Below are the code and all the weights of a small trained network. Each question names an input and a target symbol and asks about switching units off, where a switched-off unit gives its printed mean instead of its output.

import numpy as np


def w(rows, s, z=0):
    codes = np.array(rows[::2]) - 128.0
    scale = np.full(codes.shape[1], s)
    scale[-1] = z or s
    return codes * scale


def norm(h):
    return h / np.sqrt((h * h).mean(-1, keepdims=True) + 1e-5)


def f(y):
    return y / 2 * (1 + np.tanh(0.7978845608 * (y + 0.044715 * y**3)))


def softmax(a):
    e = np.exp(a - a.max(-1, keepdims=True))
    return e / e.sum(-1, keepdims=True)


def log_softmax(a):
    a = a - a.max(-1, keepdims=True)
    return a - np.log(np.exp(a).sum(-1, keepdims=True))


def net(x, mask):
    ids = ['αβγδεζηθλμξω'.index(c) for c in x.split()]
    T = len(ids)
    res = E[ids] + P[:T]
    u = 0
    for l in range(2):
        q, k, v = (norm(res) @ M[l].T for M in (Q, K, V))
        z = softmax(np.where(np.tri(T) > 0, q @ k.T / 2**0.5, -1e9)) @ v
        res = res + np.where(mask[u], z, O[l][:, -1]) @ O[l][:, :-1]
        u += 1
        y = f(norm(res) @ A[l][:, :-1].T + A[l][:, -1])
        res = res + np.where(mask[u : u + 16], y, B[l][:, -1]) @ B[l][:, :-1]
        u += 16
    return log_softmax(norm(res)[-1] @ U[:, :-1].T + U[:, -1])


Q, K, V, O, A, B = {}, {}, {}, {}, {}, {}
E = w([
[89,129,143,153,19],'α',
[254,100,133,122,154],'β',
[185,119,126,77,145],'γ',
[208,137,99,110,92],'δ',
[140,60,65,91,97],'ε',
[151,71,88,218,38],'ζ',
[233,52,136,154,229],'η',
[161,131,180,157,199],'θ',
[109,133,210,229,89],'λ',
[144,75,117,149,181],'μ',
[104,190,56,140,134],'ξ',
[53,143,152,78,194],'ω',
],0.0091)
P = w([
[197,164,248,36,87],'0',
[182,168,215,86,103],'1',
[176,167,175,114,118],'2',
[192,158,146,136,145],'3',
[197,144,102,165,156],'4',
[203,129,66,184,183],'5',
[196,108,28,223,192],'6',
[201,93,9,235,205],'7',
[208,87,8,236,208],'8',
],0.0018)
Q[0] = w([
[248,137,57,230,94],'L0H1',
[119,110,150,146,103],'L0H1',
],0.016)
K[0] = w([
[163,102,2,180,157],'L0H1',
[141,131,116,81,159],'L0H1',
],0.016)
V[0] = w([
[64,149,73,165,156],'L0H1',
[167,255,150,117,109],'L0H1',
],0.0057)
O[0] = w([
[77,240,37,144,125,199],'L0H1',
[194,255,131,114,76,254],'L0H1',
],0.0035,0.0026)
A[0] = w([
[100,85,138,129,135,134],'L0N1',
[130,128,111,108,173,130],'L0N2',
[95,116,134,175,156,118],'L0N3',
[84,132,99,148,123,93],'L0N4',
[199,98,93,129,23,107],'L0N5',
[172,156,98,71,101,182],'L0N6',
[179,177,152,179,104,182],'L0N7',
[60,189,243,174,253,102],'L0N8',
[113,138,129,9,136,158],'L0N9',
[124,129,51,56,104,3],'L0N10',
[2,154,158,108,29,183],'L0N11',
[185,53,194,124,110,172],'L0N12',
[131,132,133,122,132,68],'L0N13',
[81,69,69,81,60,40],'L0N14',
[235,141,149,121,198,78],'L0N15',
[130,149,110,162,176,85],'L0N16',
],0.0074,0.0018)
B[0] = w([
[135,180,140,125,135,115],'L0N1',
[126,172,136,101,97,147],'L0N2',
[168,156,115,147,111,124],'L0N3',
[169,105,110,123,149,126],'L0N4',
[91,37,103,39,101,207],'L0N5',
[163,211,142,98,83,214],'L0N6',
[199,104,77,123,66,212],'L0N7',
[157,61,2,93,78,182],'L0N8',
[52,172,186,136,36,150],'L0N9',
[143,205,98,146,138,149],'L0N10',
[176,179,213,48,100,148],'L0N11',
[204,82,170,123,235,196],'L0N12',
[112,117,127,123,133,119],'L0N13',
[96,128,64,125,208,121],'L0N14',
[184,44,157,32,171,254],'L0N15',
[183,130,128,116,119,152],'L0N16',
],0.0099,0.0047)
Q[1] = w([
[63,194,194,207,136],'L1H1',
[247,215,67,96,131],'L1H1',
],0.013)
K[1] = w([
[158,132,162,24,118],'L1H1',
[145,139,3,114,77],'L1H1',
],0.015)
V[1] = w([
[93,21,88,116,43],'L1H1',
[44,150,77,7,198],'L1H1',
],0.012)
O[1] = w([
[54,39,124,154,82,20],'L1H1',
[62,157,38,2,160,255],'L1H1',
],0.0074,0.00077)
A[1] = w([
[167,104,157,114,217,247],'L1N1',
[114,52,82,117,146,59],'L1N2',
[121,171,103,152,119,81],'L1N3',
[195,115,141,211,215,248],'L1N4',
[95,164,202,131,113,152],'L1N5',
[155,118,140,135,74,27],'L1N6',
[69,170,65,183,179,176],'L1N7',
[121,139,115,100,95,110],'L1N8',
[80,129,93,49,181,180],'L1N9',
[79,185,118,150,62,101],'L1N10',
[36,24,219,128,172,43],'L1N11',
[173,114,54,128,129,26],'L1N12',
[183,153,124,197,103,79],'L1N13',
[126,142,80,191,172,85],'L1N14',
[47,186,255,76,100,104],'L1N15',
[138,65,54,151,24,70],'L1N16',
],0.0081,0.0012)
B[1] = w([
[80,200,78,182,86,252],'L1N1',
[114,141,62,159,158,198],'L1N2',
[165,99,111,100,87,142],'L1N3',
[116,232,104,169,99,205],'L1N4',
[124,163,102,168,135,106],'L1N5',
[123,135,182,134,134,147],'L1N6',
[207,150,169,74,127,150],'L1N7',
[97,132,119,105,116,166],'L1N8',
[143,212,152,136,170,225],'L1N9',
[156,83,48,95,73,161],'L1N10',
[6,88,186,180,158,165],'L1N11',
[86,112,133,142,69,212],'L1N12',
[197,101,164,111,126,171],'L1N13',
[139,152,179,91,136,122],'L1N14',
[80,193,104,227,118,129],'L1N15',
[110,188,134,171,65,219],'L1N16',
],0.013,0.0031)
U = w([
[53,189,217,116,76,2],'α',
[199,62,181,106,207,57],'β',
[112,151,251,85,174,185],'γ',
[133,37,179,33,85,89],'δ',
[52,153,79,71,202,60],'ε',
[50,70,122,166,92,123],'ζ',
[156,125,137,177,222,100],'η',
[158,49,58,153,151,133],'θ',
[164,100,202,232,89,102],'λ',
[89,187,117,205,164,121],'μ',
[180,211,102,115,80,227],'ξ',
[33,142,76,99,60,34],'ω',
],0.011,0.0035)

Each question gives the input, a string of symbols that net reads in full, and the target symbol t.
The units are the heads (2 rows each of Q, K, V and O) and the neurons (one row each of A and B). Each row of codes is followed by its name. A weight is (code - 128) times the scale printed after its matrix; where a second scale follows, it is the last column's (O, A, B and U).
mask holds one flag per unit, layer by layer, with each layer's heads first. A switched-off unit (its flag False) gives its mean, the last column of its rows in O or B, instead of its output. The means were averaged over made-up inputs and are rounded, as every weight is.
A unit's drop is (log p(t) with every unit on - log p(t) with that unit switched off) / (log p(t) with every unit on - log p(t) with every unit switched off).
The circuit of an input: a set's keep is (log p(t) with only the set's units on - log p(t) with every unit switched off) / (log p(t) with every unit on - log p(t) with every unit switched off). Starting from the 12 units with the biggest drops (on a tie, the unit counted first), units are removed one at a time, each time the one whose removal leaves the highest keep (on an exact tie, the one counted first), for as long as the keep stays at least 0.8.
units of the circuit, in order: the units of the circuit, biggest drop first
unit that matters most: the unit with the biggest drop
k most important neurons: the k neurons with the biggest drops, biggest first
k most important neurons of layer l: the k neurons of layer l with the biggest drops, biggest first
input μ γ θ α, target α: 3 most important neurons of layer 0 : (L0N11, L0N15, L0N8)
input ξ ξ ξ ξ ξ λ α δ, target λ: units of the circuit, in order : (L1H1, L0N8)
input γ θ ε δ γ θ, target ε: units of the circuit, in order : (L1H1, L0N14)
input α η γ η, target η: unit that matters most : L0N15
input β λ λ θ η δ ζ γ, target ζ: units of the circuit, in order : (L1H1, L0N5)
input β γ η ζ η, target ζ: units of the circuit, in order : (L1H1, L0N5)
input ξ θ λ θ, target λ: units of the circuit, in order : (L1H1, L0N8, L0N15, L0N5)
input λ δ η θ, target θ: 2 most important neurons : (L0N8, L0N11)
input ξ γ λ β η, target λ: units of the circuit, in order : (L1H1, L0N8)
input λ θ η, target λ: units of the circuit, in order : (L1H1, L0N15)
input θ θ γ, target γ: units of the circuit, in order : (L0H1, L0N12, L0N8, L0N9)
input α ξ ω, target ω: units of the circuit, in order : (L0N8, L0N9)
input δ λ θ γ, target λ: units of the circuit, in order : (L1H1, L0N15)
input ξ γ ξ ξ ε α β μ β, target ε: 4 most important neurons : (L0N14, L1N1, L0N10, L0N11)
input δ γ γ, target γ: unit that matters most : L0N8
input θ δ β μ δ β, target β: units of the circuit, in order : (L0H1, L0N12)
input β ω α γ γ ξ ζ ζ β, target ζ: 2 most important neurons of layer 0 : (L0N5, L0N8)
input δ α δ δ β, target β: units of the circuit, in order : (L0N12, L0H1)
input λ ξ β δ ε η, target ε: 4 most important neurons : (L0N11, L0N14, L0N15, L1N1)
input θ ω δ β ε β, target ε: unit that matters most : L1H1
input λ β θ, target λ: 4 most important neurons : (L0N15, L0N5, L0N7, L1N4)
input θ ζ β θ η δ δ, target ζ: 2 most important neurons : (L0N5, L0N15)
input θ ξ λ δ, target λ: units of the circuit, in order : (L1H1, L0N8, L0N15)
input δ ξ λ α, target λ: 3 most important neurons of layer 0 : (L0N8, L0N15, L0N6)
input ξ ξ γ γ λ, target λ: 2 most important neurons : (L0N8, L0N6)
